Below is a small trained network, with its code and all its weights. Each question gives an input and a target symbol and asks what happens when units are switched off, that is, made to give their printed mean instead of their output.

import numpy as np


def w(rows, s, z=0):
    codes = np.array(rows[::2]) - 128.0
    scale = np.full(codes.shape[1], s)
    scale[-1] = z or s
    return codes * scale


def norm(h):
    return h / np.sqrt((h * h).mean(-1, keepdims=True) + 1e-5)


def f(y):
    return np.maximum(y, 0)


def softmax(a):
    e = np.exp(a - a.max(-1, keepdims=True))
    return e / e.sum(-1, keepdims=True)


def log_softmax(a):
    a = a - a.max(-1, keepdims=True)
    return a - np.log(np.exp(a).sum(-1, keepdims=True))


def net(x, mask):
    ids = ['γδεθπτ'.index(c) for c in x.split()]
    T = len(ids)
    res = E[ids] + P[:T]
    u = 0
    for l in range(2):
        r = norm(res)
        for j in range(3):
            rows = slice(4 * j, 4 * j + 4)
            q, k, v = (r @ M[l][rows].T for M in (Q, K, V))
            z = softmax(np.where(np.tri(T) > 0, q @ k.T / 4**0.5, -1e9)) @ v
            o = O[l][rows]
            res = res + np.where(mask[u + j], z, o[:, -1]) @ o[:, :-1]
        u += 3
        y = f(norm(res) @ A[l][:, :-1].T + A[l][:, -1])
        res = res + np.where(mask[u : u + 4], y, B[l][:, -1]) @ B[l][:, :-1]
        u += 4
    return log_softmax(norm(res)[-1] @ U[:, :-1].T + U[:, -1])


Q, K, V, O, A, B = {}, {}, {}, {}, {}, {}
E = w([
[201,115,70],'γ',
[205,139,192],'δ',
[212,108,27],'ε',
[3,188,21],'θ',
[182,229,170],'π',
[171,120,116],'τ',
],0.0044)
P = w([
[5,41,175],'0',
[169,144,66],'1',
[155,160,61],'2',
[160,181,80],'3',
[147,185,80],'4',
[155,187,94],'5',
[148,209,98],'6',
[147,205,84],'7',
[158,218,100],'8',
[156,222,109],'9',
[157,228,109],'10',
[107,191,121],'11',
],0.0023)
Q[0] = w([
[139,201,119],'0.h1',
[161,126,58],'0.h1',
[131,77,185],'0.h1',
[139,137,192],'0.h1',
[167,92,132],'0.h2',
[88,211,157],'0.h2',
[92,162,132],'0.h2',
[94,254,168],'0.h2',
[163,159,134],'0.h3',
[77,77,134],'0.h3',
[103,66,168],'0.h3',
[44,50,116],'0.h3',
],0.0088)
K[0] = w([
[132,119,182],'0.h1',
[149,52,138],'0.h1',
[68,162,59],'0.h1',
[95,168,139],'0.h1',
[203,124,112],'0.h2',
[26,183,176],'0.h2',
[75,114,152],'0.h2',
[2,204,155],'0.h2',
[75,66,143],'0.h3',
[235,235,80],'0.h3',
[191,190,48],'0.h3',
[253,212,88],'0.h3',
],0.007)
V[0] = w([
[197,169,108],'0.h1',
[105,155,139],'0.h1',
[167,120,142],'0.h1',
[241,171,137],'0.h1',
[52,114,77],'0.h2',
[184,164,227],'0.h2',
[25,80,33],'0.h2',
[155,111,137],'0.h2',
[168,4,173],'0.h3',
[20,39,46],'0.h3',
[157,128,220],'0.h3',
[135,135,6],'0.h3',
],0.004)
O[0] = w([
[129,103,178,221],'0.h1',
[120,143,148,138],'0.h1',
[110,117,145,146],'0.h1',
[122,91,170,251],'0.h1',
[176,152,158,110],'0.h2',
[103,80,108,153],'0.h2',
[161,196,192,79],'0.h2',
[124,132,112,112],'0.h2',
[95,106,69,58],'0.h3',
[15,84,130,130],'0.h3',
[179,212,67,109],'0.h3',
[108,2,188,143],'0.h3',
],0.0041,0.0028)
A[0] = w([
[211,124,81,42],'0.n1',
[182,155,65,99],'0.n2',
[240,70,254,2],'0.n3',
[168,193,35,186],'0.n4',
],0.0034,0.00056)
B[0] = w([
[252,150,210,187],'0.n1',
[110,35,152,198],'0.n2',
[31,73,134,221],'0.n3',
[150,21,185,250],'0.n4',
],0.0038,0.0021)
Q[1] = w([
[81,170,174],'1.h1',
[164,94,72],'1.h1',
[251,101,117],'1.h1',
[174,123,120],'1.h1',
[151,173,147],'1.h2',
[145,109,145],'1.h2',
[79,150,114],'1.h2',
[221,137,136],'1.h2',
[72,126,140],'1.h3',
[166,128,66],'1.h3',
[172,132,140],'1.h3',
[83,117,91],'1.h3',
],0.012)
K[1] = w([
[105,254,148],'1.h1',
[126,45,153],'1.h1',
[84,25,68],'1.h1',
[107,95,119],'1.h1',
[102,150,164],'1.h2',
[116,128,89],'1.h2',
[160,112,172],'1.h2',
[60,157,102],'1.h2',
[93,158,93],'1.h3',
[193,153,222],'1.h3',
[146,55,151],'1.h3',
[138,202,119],'1.h3',
],0.0089)
V[1] = w([
[73,201,95],'1.h1',
[165,154,28],'1.h1',
[148,67,105],'1.h1',
[59,147,24],'1.h1',
[130,63,114],'1.h2',
[62,110,111],'1.h2',
[139,153,252],'1.h2',
[171,105,219],'1.h2',
[148,89,253],'1.h3',
[66,161,131],'1.h3',
[125,109,240],'1.h3',
[84,169,94],'1.h3',
],0.0054)
O[1] = w([
[41,53,196,95],'1.h1',
[56,181,166,82],'1.h1',
[140,198,68,96],'1.h1',
[4,117,126,2],'1.h1',
[116,101,116,135],'1.h2',
[100,96,87,69],'1.h2',
[152,112,185,206],'1.h2',
[134,81,202,222],'1.h2',
[128,37,64,194],'1.h3',
[173,128,166,101],'1.h3',
[123,59,106,176],'1.h3',
[178,149,182,91],'1.h3',
],0.0048,0.0009)
A[1] = w([
[180,164,92,182],'1.n1',
[90,170,158,41],'1.n2',
[175,207,104,99],'1.n3',
[207,137,253,250],'1.n4',
],0.0037,0.0016)
B[1] = w([
[72,119,134,174],'1.n1',
[159,179,109,137],'1.n2',
[2,94,90,165],'1.n3',
[139,121,191,253],'1.n4',
],0.0046,0.0039)
U = w([
[101,79,87,58],'γ',
[155,160,82,91],'δ',
[127,60,110,110],'ε',
[137,68,159,9],'θ',
[249,163,165,254],'π',
[41,171,117,189],'τ',
],0.012,0.0028)

Each question gives the input, a string of symbols that net reads in full, and the target symbol t.
The units are the heads (4 rows each of Q, K, V and O) and the neurons (one row each of A and B). Each row of codes is followed by its name. A weight is (code - 128) times the scale printed after its matrix; where a second scale follows, it is the last column's (O, A, B and U).
mask holds one flag per unit, layer by layer, with each layer's heads first. A switched-off unit (its flag False) gives its mean, the last column of its rows in O or B, instead of its output. The means were averaged over made-up inputs and are rounded, as every weight is.
A unit's drop is (log p(t) with every unit on - log p(t) with that unit switched off) / (log p(t) with every unit on - log p(t) with every unit switched off).
The circuit of an input: a set's keep is (log p(t) with only the set's units on - log p(t) with every unit switched off) / (log p(t) with every unit on - log p(t) with every unit switched off). Starting from the 12 units with the biggest drops (on a tie, the unit counted first), units are removed one at a time, each time the one whose removal leaves the highest keep (on an exact tie, the one counted first), for as long as the keep stays at least 0.8.
units of the circuit, in order: the units of the circuit, biggest drop first
k most important neurons of layer l: the k neurons of layer l with the biggest drops, biggest first
heads that matter: for each layer, one digit per head in row order, 1 if its drop is at least 0.15 and else 0, layers parted by /
drop of u: that unit's drop, to one decimal
input δ θ ε δ θ γ γ γ π τ, target δ: units of the circuit, in order -> 0.h3, 1.h2
input θ ε π ε θ, target θ: heads that matter -> 011 / 100
input τ ε π ε π θ π θ π π ε, target τ: units of the circuit, in order -> 0.h3, 1.h1
input γ π π, target γ: units of the circuit, in order -> 0.h3, 0.h2
input τ ε π γ π τ, target τ: heads that matter -> 001 / 000
input θ γ π π π θ, target θ: units of the circuit, in order -> 0.h3, 1.h1, 0.h2
input δ π π π, target δ: heads that matter -> 011 / 000
input τ π π ε τ δ γ π π, target τ: heads that matter -> 001 / 000
input π π τ γ π π θ π π θ, target π: heads that matter -> 000 / 010
input δ π θ δ γ π τ π π ε, target δ: heads that matter -> 001 / 100
input τ π θ τ γ π π π δ θ γ, target τ: heads that matter -> 001 / 100
input ε δ π, target ε: heads that matter -> 001 / 000
input τ ε δ θ γ ε θ π γ τ τ π, target τ: heads that matter -> 001 / 010
input θ ε τ θ τ π, target θ: heads that matter -> 001 / 100
input δ δ θ θ ε, target δ: most important neuron of layer 0 -> 0.n4
input θ π ε π π τ θ π ε π, target θ: drop of 1.h1 -> 0.2
input π ε τ, target π: drop of 1.h3 -> 0.0
input τ π γ τ π π π ε π ε γ, target τ: drop of 0.h3 -> 1.0
input γ γ π τ, target γ: drop of 1.n3 -> 0.0
input δ ε π, target δ: most important neuron of layer 0 -> 0.n4
input π π ε, target π: most important neuron of layer 0 -> 0.n1
